Below is a small trained network, with its code and all its weights. Each question gives an input and a class and asks what happens when units are switched off, that is, made to give their printed mean instead of their output.

import numpy as np


def w(rows, s, z=0):
    codes = np.array(rows[::2]) - 128.0
    scale = np.full(codes.shape[1], s)
    scale[-1] = z or s
    return codes * scale


def f(y):
    return np.maximum(y, 0)


def log_softmax(a):
    a = a - a.max(-1, keepdims=True)
    return a - np.log(np.exp(a).sum(-1, keepdims=True))


def net(x, mask):
    res = np.array(x, float).reshape(1, 6) / 4 @ E
    y = f(res @ A[0][:, :-1].T + A[0][:, -1])
    res = res + np.where(mask, y, B[0][:, -1]) @ B[0][:, :-1]
    return log_softmax(res[-1] @ U[:, :-1].T + U[:, -1])


A, B = {}, {}
E = w([
[128,129,124,130,119],'x0',
[212,100,88,123,143],'x1',
[210,206,188,80,78],'x2',
[129,1,191,107,76],'x3',
[97,119,85,26,146],'x4',
[128,130,126,129,123],'x5',
],0.0079)
A[0] = w([
[117,241,65,163,158,106],'neuron 0',
[121,125,129,69,177,36],'neuron 1',
[92,107,80,156,156,85],'neuron 2',
[119,104,149,88,171,69],'neuron 3',
[167,125,204,95,115,75],'neuron 4',
[138,157,134,204,95,83],'neuron 5',
[125,178,82,95,159,70],'neuron 6',
[169,201,146,88,125,100],'neuron 7',
[10,171,174,99,121,253],'neuron 8',
[132,88,147,193,166,65],'neuron 9',
[124,154,140,211,139,104],'neuron 10',
[125,144,102,87,138,105],'neuron 11',
[160,145,180,123,116,97],'neuron 12',
[118,56,181,82,119,100],'neuron 13',
[171,123,155,200,113,171],'neuron 14',
[113,82,97,172,157,121],'neuron 15',
[83,156,52,30,85,143],'neuron 16',
[217,89,48,106,187,211],'neuron 17',
],0.014,0.0059)
B[0] = w([
[67,23,146,200,107,236],'neuron 0',
[96,142,138,62,165,150],'neuron 1',
[108,177,57,103,128,177],'neuron 2',
[83,119,144,111,155,147],'neuron 3',
[88,88,45,169,140,188],'neuron 4',
[131,131,134,47,189,167],'neuron 5',
[56,43,160,129,107,179],'neuron 6',
[115,159,40,110,112,192],'neuron 7',
[252,93,114,110,42,254],'neuron 8',
[119,102,113,96,138,168],'neuron 9',
[156,118,127,65,191,173],'neuron 10',
[130,116,142,101,153,160],'neuron 11',
[126,123,72,94,124,170],'neuron 12',
[63,40,135,201,166,220],'neuron 13',
[134,117,143,101,187,203],'neuron 14',
[118,188,69,122,116,188],'neuron 15',
[142,188,144,101,255,225],'neuron 16',
[217,94,134,108,49,237],'neuron 17',
],0.017,0.0096)
U = w([
[68,85,168,157,120,138],'0',
[139,136,169,75,197,88],'1',
[87,181,26,140,99,77],'2',
[155,123,145,129,110,233],'3',
[208,118,158,136,80,77],'4',
[150,136,130,149,123,254],'5',
[170,176,190,172,96,92],'6',
[133,195,247,177,127,92],'7',
],0.011,0.0092)

Each question gives the input, the list of numbers given to net, and the class t.
The units are the neurons (one row each of A and B). Each row of codes is followed by its name. A weight is (code - 128) times the scale printed after its matrix; where a second scale follows, it is the last column's (A, B and U).
mask holds one flag per neuron, in row order. A switched-off neuron (its flag False) gives its mean, the last column of its row in B, instead of its output. The means were averaged over made-up inputs and are rounded, as every weight is.
A unit's drop is (log p(t) with every unit on - log p(t) with that unit switched off) / (log p(t) with every unit on - log p(t) with every unit switched off).
The circuit of an input: a set's keep is (log p(t) with only the set's units on - log p(t) with every unit switched off) / (log p(t) with every unit on - log p(t) with every unit switched off). Starting from the 12 units with the biggest drops (on a tie, the unit counted first), units are removed one at a time, each time the one whose removal leaves the highest keep (on an exact tie, the one counted first), for as long as the keep stays at least 0.8.
units of the circuit, in order: the units of the circuit, biggest drop first
most important unit: the unit with the biggest drop
k most important neurons: the k neurons with the biggest drops, biggest first
drop when u is switched off: that unit's drop, to one decimal
input [-3,6,-7,2,-4,0], class 2: units of the circuit, in order => (neuron 15)
input [0,0,-7,-6,-8,-1], class 1: 2 most important neurons => (neuron 10; neuron 5)
input [7,-5,4,8,0,4], class 0: 3 most important neurons => (neuron 13; neuron 17; neuron 4)
input [-2,-6,1,1,-4,0], class 4: 2 most important neurons => (neuron 8; neuron 16)
input [-8,-8,-2,7,-3,-3], class 4: 4 most important neurons => (neuron 8; neuron 0; neuron 6; neuron 16)
input [7,5,-8,-3,-5,2], class 2: 3 most important neurons => (neuron 15; neuron 2; neuron 8)
input [-1,4,8,6,-5,8], class 2: units of the circuit, in order => (neuron 4; neuron 12)
input [4,-2,1,-4,0,4], class 0: 4 most important neurons => (neuron 0; neuron 17; neuron 6; neuron 15)
input [-3,-5,6,1,2,6], class 2: units of the circuit, in order => (neuron 7; neuron 4)
input [-4,-2,4,5,-6,-5], class 1: 3 most important neurons => (neuron 0; neuron 14; neuron 5)
input [1,2,5,2,-5,-2], class 1: units of the circuit, in order => (neuron 14; neuron 8)
input [-8,4,-3,-8,-6,-8], class 0: 2 most important neurons => (neuron 0; neuron 8)
input [-1,-8,-1,-6,-6,-2], class 4: 3 most important neurons => (neuron 8; neuron 13; neuron 16)
input [-4,1,-4,2,7,-6], class 1: units of the circuit, in order => (neuron 16)
input [-6,-3,6,3,-5,4], class 2: units of the circuit, in order => (neuron 4; neuron 12)
input [0,4,0,6,5,-5], class 0: 2 most important neurons => (neuron 13; neuron 8)
input [-4,-8,2,-6,-2,2], class 4: drop when neuron 3 is switched off => 0.0
input [6,8,2,-1,-3,-6], class 4: drop when neuron 16 is switched off => 0.1
input [-3,-6,1,-2,-4,-3], class 4: drop when neuron 8 is switched off => 0.8
input [5,4,-8,-3,0,4], class 2: most important unit => neuron 2
